[[-32  45  44]
 [ 28 -42   2]
 [  7  45  -3]
 [ 37 -38  44]]
:
[[ 44 -32  45]
 [  2  28 -42]
 [ -3   7  45]
 [ 44  37 -38]]

[[-11 -27 -20  18   0   3  34   4 -25   7]
 [-30 -34 -18  17  -3  10  36  -9 -23  16]
 [  4 -32   2   1  18  14 -23   9 -34  23]
 [-18 -36 -36   5  18  -1  -4  21  35   3]
 [ 13 -34  16  10 -11  16 -24   1  47 -20]
 [ -4 -31 -26  16   5  -4  32  21 -23 -14]]
:
[[  7 -11 -27 -20  18   0   3  34   4 -25]
 [ 16 -30 -34 -18  17  -3  10  36  -9 -23]
 [ 23   4 -32   2   1  18  14 -23   9 -34]
 [  3 -18 -36 -36   5  18  -1  -4  21  35]
 [-20  13 -34  16  10 -11  16 -24   1  47]
 [-14  -4 -31 -26  16   5  -4  32  21 -23]]

[[  5   1  19  -5   2  -9]
 [ -5   8 -13  11  12  11]
 [  0   3   7   2  -2  -2]
 [ 11  -9  27  -5  -2   6]
 [  1  -5   4   1 -12   6]
 [ -1   0  -5   3   1   7]
 [  1  -1   2   0   1   2]
 [  1 -15  11  -3 -47   3]
 [  0   0   1   0  -1   0]
 [  2  -4  13   3 -14   7]
 [  1   0   9   3  -6   5]
 [  1  -3   3  -2  -7  -1]]
:
[[ -9   5   1  19  -5   2]
 [ 11  -5   8 -13  11  12]
 [ -2   0   3   7   2  -2]
 [  6  11  -9  27  -5  -2]
 [  6   1  -5   4   1 -12]
 [  7  -1   0  -5   3   1]
 [  2   1  -1   2   0   1]
 [  3   1 -15  11  -3 -47]
 [  0   0   0   1   0  -1]
 [  7   2  -4  13   3 -14]
 [  5   1   0   9   3  -6]
 [ -1   1  -3   3  -2  -7]]

[[  3  15  10   8   2 -21  -4  22   6  -5  -2  17  24 -14 -33  14]
 [-23  15   5 -19  -4   1 -36  -9 -11 -12 -33 -23 -13  -1 -27  10]
 [-23 -22  23  13  12  -4  19  12 -10  11  -5  12   8  24  11  -2]
 [ -8  -9  -8 -27   9  22 -24   7  10   4  38  -3   9 -19 -14  -3]
 [  6 -16  -7  -8 -21 -30   8   4 -19  -2  19  -1  -6  15  -4 -35]]
:
[[ 14   3  15  10   8   2 -21  -4  22   6  -5  -2  17  24 -14 -33]
 [ 10 -23  15   5 -19  -4   1 -36  -9 -11 -12 -33 -23 -13  -1 -27]
 [ -2 -23 -22  23  13  12  -4  19  12 -10  11  -5  12   8  24  11]
 [ -3  -8  -9  -8 -27   9  22 -24   7  10   4  38  -3   9 -19 -14]
 [-35   6 -16  -7  -8 -21 -30   8   4 -19  -2  19  -1  -6  15  -4]]

[[ 20  20  -6   7   2   3 -12 -13  24  10 -32]
 [ 12 -13  13  -9  -9   6  -9  -4 -10 -11  -7]
 [  4 -17  -2   7   6 -10  -3 -12   9 -22   7]
 [  9 -22  -9 -14   3  -5 -37   2   3  19  10]
 [-18  11 -20  49 -13   1 -33 -34 -41  28  14]
 [-16 -21  11  34 -17 -47   7  19 -11   7 -40]
 [ 11 -26 -13  -8  12 -11 -33  -1  13   7  13]
 [  0  -1  -1   1   0   0   2   0   1   0   0]]
:
[[-32  20  20  -6   7   2   3 -12 -13  24  10]
 [ -7  12 -13  13  -9  -9   6  -9  -4 -10 -11]
 [  7   4 -17  -2   7   6 -10  -3 -12   9 -22]
 [ 10   9 -22  -9 -14   3  -5 -37   2   3  19]
 [ 14 -18  11 -20  49 -13   1 -33 -34 -41  28]
 [-40 -16 -21  11  34 -17 -47   7  19 -11   7]
 [ 13  11 -26 -13  -8  12 -11 -33  -1  13   7]
 [  0   0  -1  -1   1   0   0   2   0   1   0]]

[[ -2 -11  -4 -11  -3   1  -2  -5]
 [ -5  41  33  18 -12  -7  16  24]
 [ 12  -9 -25  16  25   5 -11  -9]
 [  9  12  -9  25  19   2  -2   3]
 [  9  12  -8  25  19   2  -2   3]
 [  1  18   9  13   1  -2   5   9]
 [  0  31  18  20  -1  -4  10  17]
 [ 10 -19 -29   7  22   6 -13 -14]
 [  0 -24 -14 -15   1   3  -7 -13]]
:
[[ -5  -2 -11  -4 -11  -3   1  -2]
 [ 24  -5  41  33  18 -12  -7  16]
 [ -9  12  -9 -25  16  25   5 -11]
 [  3   9  12  -9  25  19   2  -2]
 [  3   9  12  -8  25  19   2  -2]
 [  9   1  18   9  13   1  -2   5]
 [ 17   0  31  18  20  -1  -4  10]
 [-14  10 -19 -29   7  22   6 -13]
 [-13   0 -24 -14 -15   1   3  -7]]
---
[[-36  -3 -36  -1   2 -21  17 -18  -6]
 [  2  -1  14   8  -1  -1  -6   3   2]
 [  1   1   0  -1   2  -1   1   3   1]
 [-30  -3 -32  10   1 -29   4 -18   1]
 [  7   2  -1  11  -1  -3   2  10  -2]
 [  2   2   0   2   2   3  -1   3   0]
 [  4   0  -2  14   1  -3   3   5   2]
 [ -1   6   4  -2   5   3   5   9  -1]
 [-25   3 -24  -7   3 -14  33 -19  -3]
 [ -4  22  -4  -4  28   5  34  47  -2]]
:
[[ -6 -18  17 -21   2  -1 -36  -3 -36]
 [  2   3  -6  -1  -1   8  14  -1   2]
 [  1   3   1  -1   2  -1   0   1   1]
 [  1 -18   4 -29   1  10 -32  -3 -30]
 [ -2  10   2  -3  -1  11  -1   2   7]
 [  0   3  -1   3   2   2   0   2   2]
 [  2   5   3  -3   1  14  -2   0   4]
 [ -1   9   5   3   5  -2   4   6  -1]
 [ -3 -19  33 -14   3  -7 -24   3 -25]
 [ -2  47  34   5  28  -4  -4  22  -4]]

[[-14  28  -7]
 [-21  29 -22]
 [ -5   7  -3]
 [-10  38 -14]]
:
[[ -7  28 -14]
 [-22  29 -21]
 [ -3   7  -5]
 [-14  38 -10]]

[[-15  35  18   1  24]
 [  1  22   5  26 -17]
 [-14  -3   5 -22 -20]
 [-19   5  38   7  23]
 [ 12  23 -27   9 -21]
 [ 22  30  25  14  -6]
 [ 20  -9   7 -11 -32]
 [  6  -6   8  38   8]
 [ 49  -2 -16 -24  11]
 [  0  28   8 -19  -8]
 [ 27  36  -8 -34   4]
 [ -9 -13 -17  12 -31]]
:
[[ 24   1  18  35 -15]
 [-17  26   5  22   1]
 [-20 -22   5  -3 -14]
 [ 23   7  38   5 -19]
 [-21   9 -27  23  12]
 [ -6  14  25  30  22]
 [-32 -11   7  -9  20]
 [  8  38   8  -6   6]
 [ 11 -24 -16  -2  49]
 [ -8 -19   8  28   0]
 [  4 -34  -8  36  27]
 [-31  12 -17 -13  -9]]

[[-26 -23 -16]
 [-44  -1 -16]
 [-24 -26 -30]
 [-38 -16 -12]
 [-47 -20 -21]]
:
[[-16 -23 -26]
 [-16  -1 -44]
 [-30 -26 -24]
 [-12 -16 -38]
 [-21 -20 -47]]

[[ 21  -1  29  25 -14  10  24   9  29]
 [-21   9  11  13  -1 -12  18  -8  -3]
 [-12 -20 -35 -26  -6 -18 -31 -21 -25]
 [  3 -33 -17  18 -30 -29  18 -34   4]
 [-44   3 -18  11  -3 -48  13 -45 -26]
 [  8 -25  -9   7 -25 -15   3 -19   6]
 [ -1 -17 -19 -20  -5  -3 -24  -4 -12]
 [  8 -19 -20 -30  -4   7 -36   5 -11]
 [-28   6 -29 -28  20  -9 -23  -5 -34]]
:
[[ 29   9  24  10 -14  25  29  -1  21]
 [ -3  -8  18 -12  -1  13  11   9 -21]
 [-25 -21 -31 -18  -6 -26 -35 -20 -12]
 [  4 -34  18 -29 -30  18 -17 -33   3]
 [-26 -45  13 -48  -3  11 -18   3 -44]
 [  6 -19   3 -15 -25   7  -9 -25   8]
 [-12  -4 -24  -3  -5 -20 -19 -17  -1]
 [-11   5 -36   7  -4 -30 -20 -19   8]
 [-34  -5 -23  -9  20 -28 -29   6 -28]]

[[-24  14 -13 -28 -13   8  21  18]
 [  0  -8 -11  13  20  14   5  28]
 [ 15 -21 -12  -4   1  29  37  13]
 [ 40 -20 -33  13  -6 -14  38  -7]
 [ 38 -35  -9   6  15  28   9   7]
 [ -3   5 -16 -29   7  18   7   8]]
:
[[ 18  21   8 -13 -28 -13  14 -24]
 [ 28   5  14  20  13 -11  -8   0]
 [ 13  37  29   1  -4 -12 -21  15]
 [ -7  38 -14  -6  13 -33 -20  40]
 [  7   9  28  15   6  -9 -35  38]
 [  8   7  18   7 -29 -16   5  -3]]

[[ 10 -25 -20 -17 -42   4  13]
 [ -1  23   1   9  19   8   8]
 [-30 -16   5 -37 -14  35 -15]
 [ -5  15   2 -16   4  12  -4]
 [ -1  -3  -8  18  10   2  10]]
:
[[ 13   4 -42 -17 -20 -25  10]
 [  8   8  19   9   1  23  -1]
 [-15  35 -14 -37   5 -16 -30]
 [ -4  12   4 -16   2  15  -5]
 [ 10   2  10  18  -8  -3  -1]]

[[-15 -23  13 -19   7]
 [ 28   4 -20  27  -9]
 [ 22 -16 -27  27 -19]
 [ 47 -29 -28  47 -23]
 [-24  23   1 -30  14]
 [ -3  12  12 -10   3]
 [ 31   8 -15  32 -21]
 [-11  17  19  -6   4]
 [-31  11  21 -39  12]
 [-15  -9   6 -14   9]]
:
[[  7 -19  13 -23 -15]
 [ -9  27 -20   4  28]
 [-19  27 -27 -16  22]
 [-23  47 -28 -29  47]
 [ 14 -30   1  23 -24]
 [  3 -10  12  12  -3]
 [-21  32 -15   8  31]
 [  4  -6  19  17 -11]
 [ 12 -39  21  11 -31]
 [  9 -14   6  -9 -15]]
